Below is a small trained network, with its code and all its weights. Each question gives an input and a target symbol and asks what happens when units are switched off, that is, made to give their printed mean instead of their output.

import numpy as np


def w(rows, s, z=0):
    codes = np.array(rows[::2]) - 128.0
    scale = np.full(codes.shape[1], s)
    scale[-1] = z or s
    return codes * scale


def f(y):
    return np.maximum(y, 0)


def softmax(a):
    e = np.exp(a - a.max(-1, keepdims=True))
    return e / e.sum(-1, keepdims=True)


def log_softmax(a):
    a = a - a.max(-1, keepdims=True)
    return a - np.log(np.exp(a).sum(-1, keepdims=True))


def net(x, mask):
    ids = ['ΓΘΠΩαβδεζηλμσ'.index(c) for c in x.split()]
    T = len(ids)
    res = E[ids] + P[:T]
    u = 0
    for l in range(2):
        q, k, v = (res @ M[l].T for M in (Q, K, V))
        z = softmax(np.where(np.tri(T) > 0, q @ k.T / 3**0.5, -1e9)) @ v
        res = res + np.where(mask[u], z, O[l][:, -1]) @ O[l][:, :-1]
        u += 1
        y = f(res @ A[l][:, :-1].T + A[l][:, -1])
        res = res + np.where(mask[u : u + 8], y, B[l][:, -1]) @ B[l][:, :-1]
        u += 8
    return log_softmax(res[-1] @ U[:, :-1].T + U[:, -1])


Q, K, V, O, A, B = {}, {}, {}, {}, {}, {}
E = w([
[76,43,253,159,139,151,170],'Γ',
[121,9,87,63,101,57,125],'Θ',
[127,159,83,109,136,139,87],'Π',
[150,129,155,85,160,203,47],'Ω',
[119,115,191,112,119,134,84],'α',
[67,192,60,80,122,13,180],'β',
[105,166,92,175,183,199,100],'δ',
[90,45,71,30,219,55,71],'ε',
[189,85,120,132,148,93,125],'ζ',
[79,124,107,226,100,51,123],'η',
[127,111,42,83,163,101,169],'λ',
[113,111,201,183,173,192,92],'μ',
[159,144,179,146,105,127,179],'σ',
],0.018)
P = w([
[136,179,243,67,253,134,76],'0',
[147,168,123,148,54,144,136],'1',
[157,160,128,153,67,143,135],'2',
[165,131,126,160,67,133,151],'3',
[122,193,124,155,64,175,118],'4',
[179,119,126,151,63,122,166],'5',
[164,147,128,158,66,138,141],'6',
[183,120,123,145,61,104,154],'7',
[197,115,124,155,60,93,152],'8',
[155,163,128,160,72,154,141],'9',
],0.0063)
Q[0] = w([
[168,139,149,10,113,195,110],'L0H1',
[53,167,207,105,114,62,134],'L0H1',
[114,51,139,151,166,202,210],'L0H1',
],0.012)
K[0] = w([
[175,170,144,11,106,242,87],'L0H1',
[12,131,102,154,76,159,222],'L0H1',
[195,74,254,179,71,137,76],'L0H1',
],0.0089)
V[0] = w([
[37,122,46,134,255,152,198],'L0H1',
[66,45,56,73,88,187,163],'L0H1',
[142,77,161,141,130,30,84],'L0H1',
],0.0053)
O[0] = w([
[127,92,149,217,210,189,145,86],'L0H1',
[93,71,87,158,115,140,160,68],'L0H1',
[66,253,133,119,115,194,41,248],'L0H1',
],0.0053,0.0016)
A[0] = w([
[218,128,147,159,30,161,142,242],'L0N1',
[215,166,11,144,141,133,140,120],'L0N2',
[152,85,135,99,21,136,33,163],'L0N3',
[196,103,163,114,153,185,36,157],'L0N4',
[96,109,207,127,145,149,135,4],'L0N5',
[102,59,83,79,143,116,107,41],'L0N6',
[163,182,60,181,116,157,129,105],'L0N7',
[113,112,149,158,111,144,183,92],'L0N8',
],0.011,0.0031)
B[0] = w([
[14,162,113,109,141,144,71,251],'L0N1',
[60,53,237,163,124,191,150,209],'L0N2',
[141,88,148,172,142,180,170,239],'L0N3',
[93,76,90,53,91,145,247,254],'L0N4',
[157,27,167,166,140,40,44,211],'L0N5',
[109,156,107,131,94,164,53,194],'L0N6',
[127,60,146,92,107,53,129,179],'L0N7',
[82,185,123,157,90,129,133,175],'L0N8',
],0.011,0.0058)
Q[1] = w([
[173,29,70,65,146,166,117],'L1H1',
[156,153,114,210,51,76,5],'L1H1',
[135,49,249,98,196,225,90],'L1H1',
],0.016)
K[1] = w([
[214,67,57,126,162,176,95],'L1H1',
[88,97,94,193,23,143,60],'L1H1',
[251,171,221,112,196,160,57],'L1H1',
],0.015)
V[1] = w([
[110,4,51,97,243,95,183],'L1H1',
[229,131,212,7,2,78,174],'L1H1',
[55,71,184,78,15,180,19],'L1H1',
],0.0097)
O[1] = w([
[255,141,130,150,214,107,202,203],'L1H1',
[98,199,208,95,32,76,189,121],'L1H1',
[193,153,130,40,91,194,70,253],'L1H1',
],0.0096,0.018)
A[1] = w([
[175,192,133,201,154,68,167,25],'L1N1',
[208,222,186,166,139,131,111,20],'L1N2',
[130,203,196,137,151,40,155,178],'L1N3',
[111,166,143,117,151,91,8,4],'L1N4',
[156,170,25,76,140,103,150,53],'L1N5',
[109,194,145,174,48,3,185,99],'L1N6',
[133,109,84,196,72,67,94,114],'L1N7',
[187,195,130,82,102,84,155,83],'L1N8',
],0.011,0.0038)
B[1] = w([
[176,8,137,64,87,150,90,192],'L1N1',
[95,223,129,142,65,19,97,216],'L1N2',
[114,238,63,177,79,207,164,225],'L1N3',
[152,186,132,182,148,73,179,238],'L1N4',
[81,151,189,117,90,98,172,184],'L1N5',
[77,75,134,44,199,71,106,208],'L1N6',
[109,97,162,151,106,115,184,146],'L1N7',
[127,65,120,196,177,162,80,252],'L1N8',
],0.013)
U = w([
[135,152,234,141,178,56,16,182],'Γ',
[147,170,75,57,122,202,64,101],'Θ',
[136,142,20,98,103,31,65,66],'Π',
[113,192,131,125,104,184,253,205],'Ω',
[163,109,96,96,112,40,133,106],'α',
[97,153,32,53,163,34,146,251],'β',
[64,106,106,158,133,157,36,108],'δ',
[197,254,84,28,215,50,163,63],'ε',
[79,129,196,72,96,81,108,85],'ζ',
[77,102,133,207,121,29,150,224],'η',
[185,176,50,156,90,113,154,28],'λ',
[144,171,39,158,230,130,89,134],'μ',
[66,251,87,140,198,168,81,159],'σ',
],0.0058,0.0028)

Each question gives the input, a string of symbols that net reads in full, and the target symbol t.
The units are the heads (3 rows each of Q, K, V and O) and the neurons (one row each of A and B). Each row of codes is followed by its name. A weight is (code - 128) times the scale printed after its matrix; where a second scale follows, it is the last column's (O, A, B and U).
mask holds one flag per unit, layer by layer, with each layer's heads first. A switched-off unit (its flag False) gives its mean, the last column of its rows in O or B, instead of its output. The means were averaged over made-up inputs and are rounded, as every weight is.
A unit's drop is (log p(t) with every unit on - log p(t) with that unit switched off) / (log p(t) with every unit on - log p(t) with every unit switched off).
The circuit of an input: a set's keep is (log p(t) with only the set's units on - log p(t) with every unit switched off) / (log p(t) with every unit on - log p(t) with every unit switched off). Starting from the 12 units with the biggest drops (on a tie, the unit counted first), units are removed one at a time, each time the one whose removal leaves the highest keep (on an exact tie, the one counted first), for as long as the keep stays at least 0.8.
circuit, biggest first: the units of the circuit, biggest drop first
top k neurons: the k neurons with the biggest drops, biggest first
k most important neurons of layer l: the k neurons of layer l with the biggest drops, biggest first
input Θ Θ δ σ λ Θ ζ, target Θ: top 3 neurons	[L0N6, L0N1, L0N2]
input Γ σ Ω μ Γ λ, target Γ: top 2 neurons	[L0N4, L0N1]
input λ α δ, target μ: circuit, biggest first	[L1H1, L0N4]
input α δ η λ λ Π α λ, target σ: top 3 neurons	[L1N3, L0N4, L0N2]
input ε η Ω β Ω σ λ, target ε: circuit, biggest first	[L1H1]
input α σ λ σ α Π σ, target σ: circuit, biggest first	[L0N1, L1N4, L0N4, L1H1]
input σ ε Γ ζ, target ζ: circuit, biggest first	[L1H1, L0H1, L0N2]
input α α λ Θ ε β Γ α η α, target σ: top 4 neurons	[L1N3, L0N4, L1N8, L0N1]
input ζ Γ σ Ω λ λ β λ Π, target β: top 4 neurons	[L1N6, L0N1, L1N3, L0N4]
input Γ Γ α Ω ζ σ Ω σ α ζ, target Γ: 2 most important neurons of layer 0	[L0N1, L0N5]
input α Ω ε ζ Π, target σ: top 2 neurons	[L1N3, L0N4]
input α Θ δ β λ ζ Π δ, target σ: 2 most important neurons of layer 1	[L1N3, L1N8]
input λ Θ β ε β Ω η σ Γ λ, target μ: circuit, biggest first	[L0N2, L1H1, L0H1, L0N4]
input Γ ε ε ε η μ, target Γ: circuit, biggest first	[L1N3]
input λ Ω η α α Ω λ, target μ: circuit, biggest first	[L0N2, L1H1, L0N4]
input σ β Θ λ, target ζ: 2 most important neurons of layer 0	[L0N2, L0N3]
input Ω η α Π σ Π, target Π: 2 most important neurons of layer 1	[L1N2, L1N1]
input μ λ Π Γ δ, target λ: top 3 neurons	[L1N3, L0N4, L0N1]
input σ ζ λ Θ, target Θ: circuit, biggest first	[L0N6, L1H1]
input η Ω μ Π Θ, target Θ: circuit, biggest first	[L1H1]
input Π μ Γ σ Π Θ ζ, target Ω: 4 most important neurons of layer 0	[L0N4, L0N1, L0N2, L0N6]
input Γ Ω λ μ η α, target Γ: 3 most important neurons of layer 1	[L1N8, L1N3, L1N2]
